Here is a tiny trained network, its code and every weight. The questions are about switching its units off for an input and a target symbol, where a switched-off unit gives its printed mean instead of its output.

import numpy as np


def w(rows, s, z=0):
    codes = np.array(rows[::2]) - 128.0
    scale = np.full(codes.shape[1], s)
    scale[-1] = z or s
    return codes * scale


def f(y):
    return np.maximum(y, 0)


def softmax(a):
    e = np.exp(a - a.max(-1, keepdims=True))
    return e / e.sum(-1, keepdims=True)


def log_softmax(a):
    a = a - a.max(-1, keepdims=True)
    return a - np.log(np.exp(a).sum(-1, keepdims=True))


def net(x, mask):
    ids = ['βγζθπστω'.index(c) for c in x.split()]
    T = len(ids)
    res = E[ids] + P[:T]
    r = res
    for j in range(2):
        rows = slice(3 * j, 3 * j + 3)
        q, k, v = (r @ M[0][rows].T for M in (Q, K, V))
        z = softmax(np.where(np.tri(T) > 0, q @ k.T / 3**0.5, -1e9)) @ v
        o = O[0][rows]
        res = res + np.where(mask[j], z, o[:, -1]) @ o[:, :-1]
    y = f(res @ A[0][:, :-1].T + A[0][:, -1])
    res = res + np.where(mask[2:14], y, B[0][:, -1]) @ B[0][:, :-1]
    return log_softmax(res[-1] @ U[:, :-1].T + U[:, -1])


Q, K, V, O, A, B = {}, {}, {}, {}, {}, {}
E = w([
[148,159,32,104],'β',
[70,183,163,105],'γ',
[110,168,248,52],'ζ',
[232,132,221,22],'θ',
[229,149,101,82],'π',
[31,213,107,126],'σ',
[107,216,105,130],'τ',
[168,143,143,66],'ω',
],0.013)
P = w([
[207,149,42,5],'0',
[129,28,130,71],'1',
[177,178,138,194],'2',
[73,85,125,69],'3',
[219,145,85,111],'4',
[183,130,144,202],'5',
[80,46,130,67],'6',
[159,90,143,140],'7',
[182,112,151,224],'8',
[82,32,132,81],'9',
],0.014)
Q[0] = w([
[32,44,74,6],'head 0',
[140,144,98,96],'head 0',
[99,119,152,73],'head 0',
[111,55,202,169],'head 1',
[97,66,100,63],'head 1',
[211,212,87,184],'head 1',
],0.013)
K[0] = w([
[106,186,75,27],'head 0',
[142,93,145,77],'head 0',
[157,147,154,71],'head 0',
[115,170,151,187],'head 1',
[141,165,97,4],'head 1',
[102,53,140,236],'head 1',
],0.013)
V[0] = w([
[127,179,71,221],'head 0',
[190,126,120,159],'head 0',
[83,210,1,125],'head 0',
[45,116,191,188],'head 1',
[116,131,17,172],'head 1',
[173,67,140,141],'head 1',
],0.013)
O[0] = w([
[169,43,175,197,76],'head 0',
[234,130,155,192,131],'head 0',
[165,10,128,194,183],'head 0',
[47,59,144,155,7],'head 1',
[135,93,111,184,111],'head 1',
[161,93,112,176,91],'head 1',
],0.013,0.015)
A[0] = w([
[160,117,249,68,237],'neuron 0',
[87,234,137,132,81],'neuron 1',
[139,122,169,97,22],'neuron 2',
[166,100,103,76,61],'neuron 3',
[139,120,188,83,2],'neuron 4',
[143,132,197,131,10],'neuron 5',
[123,96,73,85,47],'neuron 6',
[146,124,167,103,77],'neuron 7',
[136,126,68,98,252],'neuron 8',
[97,145,41,203,135],'neuron 9',
[139,96,166,65,46],'neuron 10',
[74,94,107,110,121],'neuron 11',
],0.016,0.0074)
B[0] = w([
[72,197,44,167,204],'neuron 0',
[155,43,139,128,253],'neuron 1',
[143,52,192,161,144],'neuron 2',
[87,51,171,122,190],'neuron 3',
[143,101,173,126,153],'neuron 4',
[182,108,251,54,136],'neuron 5',
[86,210,123,101,155],'neuron 6',
[149,76,118,43,150],'neuron 7',
[104,195,125,185,212],'neuron 8',
[143,17,103,112,143],'neuron 9',
[176,128,160,182,155],'neuron 10',
[169,140,133,150,133],'neuron 11',
],0.012,0.032)
U = w([
[182,101,7,150,1],'β',
[73,173,170,184,179],'γ',
[56,103,165,63,181],'ζ',
[184,112,115,70,134],'θ',
[197,169,105,164,61],'π',
[60,81,33,168,173],'σ',
[155,132,122,169,126],'τ',
[154,161,71,146,133],'ω',
],0.011,0.0097)

Each question gives the input, a string of symbols that net reads in full, and the target symbol t.
The units are the heads (3 rows each of Q, K, V and O) and the neurons (one row each of A and B). Each row of codes is followed by its name. A weight is (code - 128) times the scale printed after its matrix; where a second scale follows, it is the last column's (O, A, B and U).
mask holds one flag per unit, heads first, then neurons. A switched-off unit (its flag False) gives its mean, the last column of its rows in O or B, instead of its output. The means were averaged over made-up inputs and are rounded, as every weight is.
A unit's drop is (log p(t) with every unit on - log p(t) with that unit switched off) / (log p(t) with every unit on - log p(t) with every unit switched off).
The circuit of an input: a set's keep is (log p(t) with only the set's units on - log p(t) with every unit switched off) / (log p(t) with every unit on - log p(t) with every unit switched off). Starting from the 12 units with the biggest drops (on a tie, the unit counted first), units are removed one at a time, each time the one whose removal leaves the highest keep (on an exact tie, the one counted first), for as long as the keep stays at least 0.8.
circuit, biggest first: the units of the circuit, biggest drop first
most important unit: the unit with the biggest drop
k most important neurons: the k neurons with the biggest drops, biggest first
which heads matter: for each layer, one digit per head in row order, 1 if its drop is at least 0.15 and else 0, layers parted by /
drop when u is switched off: that unit's drop, to one decimal
input γ ζ θ β γ π ζ, target γ: 3 most important neurons => neuron 1; neuron 10; neuron 0
input θ σ ζ σ ζ π ζ, target θ: 2 most important neurons => neuron 1; neuron 7
input ω ζ γ τ β π π, target ω: which heads matter => 01
input ζ γ ζ π, target ζ: which heads matter => 10
input ζ ω ζ ζ ω σ θ σ ζ τ, target ζ: which heads matter => 10
input σ β σ, target σ: which heads matter => 01
input β σ σ σ τ, target σ: most important unit => head 1
input ζ τ σ β, target ζ: 2 most important neurons => neuron 1; neuron 0
input ω σ θ θ, target ω: circuit, biggest first => neuron 0; head 1
input σ σ τ, target τ: 3 most important neurons => neuron 5; neuron 0; neuron 1
input ζ θ σ σ σ, target θ: 3 most important neurons => neuron 1; neuron 0; neuron 3
input γ σ γ θ, target γ: 3 most important neurons => neuron 1; neuron 0; neuron 10
input σ π ω γ σ ζ σ θ θ, target θ: circuit, biggest first => head 0; neuron 1
input θ β ω β θ, target ω: circuit, biggest first => neuron 0
input ω ζ γ γ γ τ ζ θ β, target β: circuit, biggest first => head 1; neuron 9; neuron 3; head 0
input ζ θ ω θ ω θ π θ θ, target θ: 3 most important neurons => neuron 1; neuron 7; neuron 5
input τ σ σ σ σ ω θ, target τ: 2 most important neurons => neuron 10; neuron 0
input γ σ ω ζ, target γ: circuit, biggest first => neuron 1; neuron 10
input σ θ τ σ ω ζ σ β ζ, target ζ: circuit, biggest first => head 1; neuron 8
input ω σ σ σ σ σ β σ ω ζ, target ω: most important neuron => neuron 0
input ζ θ σ, target σ: 2 most important neurons => neuron 9; neuron 8
input β ω σ σ, target β: circuit, biggest first => head 1; head 0
input γ ω σ γ σ ζ θ ω π, target π: 3 most important neurons => neuron 1; neuron 3; neuron 5
input π ζ β π γ σ σ ζ ω β, target π: circuit, biggest first => head 1; neuron 8
input ζ π ζ β σ σ ζ ζ ω ω, target ζ: drop when neuron 1 is switched off => 1.6
